Rows, each followed by one of two labels for a hidden trait (new trait and labels in each part)
[14.7 10.3 -12.1 13.2 -22.0 17.7 20.9 -21.8 -31.9 7.0 20.4 5.6 -10.5 -1.9 -18.8 1.9]
LM
[49.5 33.4 -30.3 6.9 -2.0 28.8 60.8 41.3 -24.8 15.8 13.3 -1.5 -24.0 -32.1 -15.2 -15.2]
LM
[-21.1 -11.0 -9.2 -2.3 -10.9 -3.1 34.7 -22.4 7.1 3.0 16.9 -14.3 19.5 36.2 -4.0 -3.5]
Gb
[10.5 20.4 -24.5 11.4 3.5 41.6 22.2 -6.3 -17.1 4.5 6.5 11.1 -1.1 -7.0 -7.8 -7.9]
LM
[23.8 -7.6 -18.5 7.4 -7.1 -15.9 41.4 15.3 0.1 43.4 63.2 -13.2 13.5 -15.1 -7.1 12.6]
Gb
[23.4 14.3 -5.6 -20.3 -12.3 20.0 51.0 -3.1 -31.0 -5.2 -13.5 -20.8 -22.7 4.6 -10.7 -13.7]
LM
[3.0 -1.5 -13.6 6.4 -5.4 1.8 41.8 -22.0 0.9 14.3 36.5 -11.9 12.3 22.9 -10.9 -5.1]
Gb
[29.0 -4.1 -18.7 10.7 -13.4 -3.4 51.9 -2.9 2.6 35.6 49.4 -15.7 2.3 -6.1 -7.6 11.6]
Gb
[23.3 0.9 -18.5 5.4 -22.7 -5.6 60.4 -2.1 0.6 41.8 48.2 -16.9 3.4 6.9 -6.6 11.4]
Gb
[60.9 23.4 -28.1 14.0 -8.1 -7.1 88.2 4.9 -7.7 58.1 73.9 -0.4 -2.7 -16.6 -21.9 9.7]
Gb
[22.6 2.9 -22.0 -0.4 -22.2 13.8 56.9 -14.2 -6.6 30.9 48.8 -20.2 -7.3 13.5 -13.2 2.0]
Gb
[24.4 15.2 -14.7 19.3 -10.7 37.6 61.7 -18.9 -28.2 -3.0 -4.5 0.3 -35.3 -24.4 -18.8 -5.8]
LM
[26.0 0.3 -6.9 17.8 -14.7 -9.7 8.9 21.0 -28.3 1.1 14.4 -5.9 -13.9 -18.0 -15.2 -0.4]
LM
[22.8 18.5 -24.6 1.0 -23.5 15.3 94.4 -25.0 2.2 31.0 35.7 -9.9 -14.5 24.8 -19.1 4.0]
Gb
[2.6 -10.9 -5.5 12.9 0.7 4.0 58.7 -9.2 6.2 15.8 28.1 -18.3 -23.0 11.6 -15.9 1.4]
Gb
[24.5 10.0 -11.7 10.4 -10.1 4.4 40.3 30.1 -18.6 0.5 18.0 -5.4 -10.0 -31.7 5.0 -13.5]
LM
[25.7 -7.0 -12.4 15.7 -7.8 -21.9 20.2 5.5 0.7 33.1 51.2 -14.3 19.6 8.0 -4.2 1.0]
Gb
[-25.5 -17.2 -13.0 -11.7 -20.8 16.3 25.2 -25.4 10.5 -5.6 8.9 -23.8 -0.8 36.0 -6.7 -0.7]
Gb
[8.3 -15.5 -7.7 11.0 -9.8 -21.1 30.6 -0.7 5.9 30.8 43.7 -16.7 30.9 6.8 4.4 7.5]
Gb
[12.5 1.9 -21.8 1.8 -11.1 -1.2 54.4 -15.4 3.8 24.5 38.8 -8.2 16.6 9.7 -8.1 6.1]
Gb
[12.2 8.6 -19.7 6.5 -11.4 1.4 61.5 -15.5 5.2 30.3 41.4 -12.1 8.6 21.6 -7.7 2.8]
Gb
[4.7 -1.3 -21.4 -5.9 -13.0 5.6 54.4 -7.4 2.9 19.1 32.7 -11.7 -5.2 12.1 -17.5 4.3]
Gb
[13.3 -13.7 -9.0 18.5 0.2 -9.7 33.2 5.7 6.8 24.7 40.3 -16.5 -1.1 0.8 -9.0 4.0]
Gb
[41.6 2.1 -23.5 3.8 -14.9 -11.9 26.3 -6.8 -14.6 48.7 80.2 -13.0 38.3 -5.5 -0.8 1.9]
Gb
[35.4 6.8 -14.3 24.6 -18.4 19.3 39.5 -15.6 -20.2 2.7 7.7 7.8 -30.2 -15.5 -21.9 -3.4]
LM
[33.2 14.7 -28.0 0.7 4.4 39.2 28.3 -6.4 -17.3 -1.5 -15.9 -0.3 -9.9 -9.4 -14.8 -15.0]
LM
[3.7 -2.1 -4.9 -10.7 -8.9 24.9 30.7 -7.4 -14.6 -35.2 -48.0 -22.6 -38.5 20.1 -18.0 -22.8]
LM
[22.7 22.2 -32.1 -15.3 -27.5 21.0 9.0 0.6 -21.2 18.4 43.0 13.2 22.5 12.8 0.7 -10.0]
LM
[12.7 1.5 -22.9 -9.4 -20.9 -0.2 48.6 -18.0 -5.0 23.1 45.8 -7.2 18.2 10.9 -10.4 5.0]
Gb
[19.2 -8.5 -11.5 8.5 -10.7 -10.9 55.5 -4.0 -2.4 34.9 48.4 -14.6 16.0 -3.6 -5.7 10.4]
Gb
[34.1 32.6 -20.9 -11.6 0.4 27.9 56.8 26.2 -28.8 18.9 17.1 -7.3 -4.3 -22.0 -1.5 -12.3]
LM
[-17.5 13.6 -16.5 -21.4 -40.2 22.4 8.0 -5.0 -35.2 -11.2 30.8 -6.9 4.3 25.7 -3.6 -11.9]
LM
[-1.3 13.7 -39.8 -45.9 -37.4 39.3 47.5 -42.3 -33.0 27.3 77.3 -22.5 31.9 27.1 -11.4 -10.0]
Gb
[17.0 -5.3 -13.1 1.6 -19.9 -9.9 49.8 -7.5 -3.2 32.5 47.4 -14.6 18.1 9.0 -5.3 6.1]
Gb
[32.5 3.2 -16.8 6.5 -15.7 -2.9 56.1 -17.2 -7.9 34.1 52.8 -5.1 10.5 1.6 -14.5 3.4]
Gb
[2.1 -1.3 -20.8 -7.5 -23.6 11.5 46.7 -17.5 -5.5 28.9 50.5 -24.4 15.5 20.7 -1.8 2.4]
Gb
[2.8 -12.6 -9.9 10.4 -3.9 -4.7 39.4 -9.9 2.0 26.4 43.5 -19.8 15.3 8.0 -2.6 3.2]
Gb
[55.5 15.5 -20.9 12.8 -20.8 19.6 66.6 -2.6 -14.1 10.6 16.0 7.9 -30.7 -22.5 -11.7 -11.0]
LM
[40.1 10.7 -22.2 10.0 -13.8 13.6 74.8 -14.0 -6.7 34.7 53.8 -14.7 -19.0 1.9 -21.8 3.3]
Gb
[13.5 7.0 -22.4 -0.6 -19.4 5.6 64.9 -3.9 5.7 31.8 39.2 -15.7 -11.7 19.2 -14.4 6.3]
Gb
[28.7 2.0 -8.8 1.7 0.0 19.5 23.3 -29.1 -21.2 3.2 -12.8 -4.2 -1.6 -10.0 -7.9 -3.8]
LM
[31.7 7.1 -25.6 -3.0 -22.3 -10.2 68.6 9.0 -1.8 48.1 58.3 -8.3 5.2 -4.1 -11.8 16.9]
Gb
[31.5 19.8 -23.5 1.9 -21.2 6.3 27.6 45.2 -35.6 5.7 34.0 -10.2 -13.5 -25.1 -14.2 -11.5]
LM
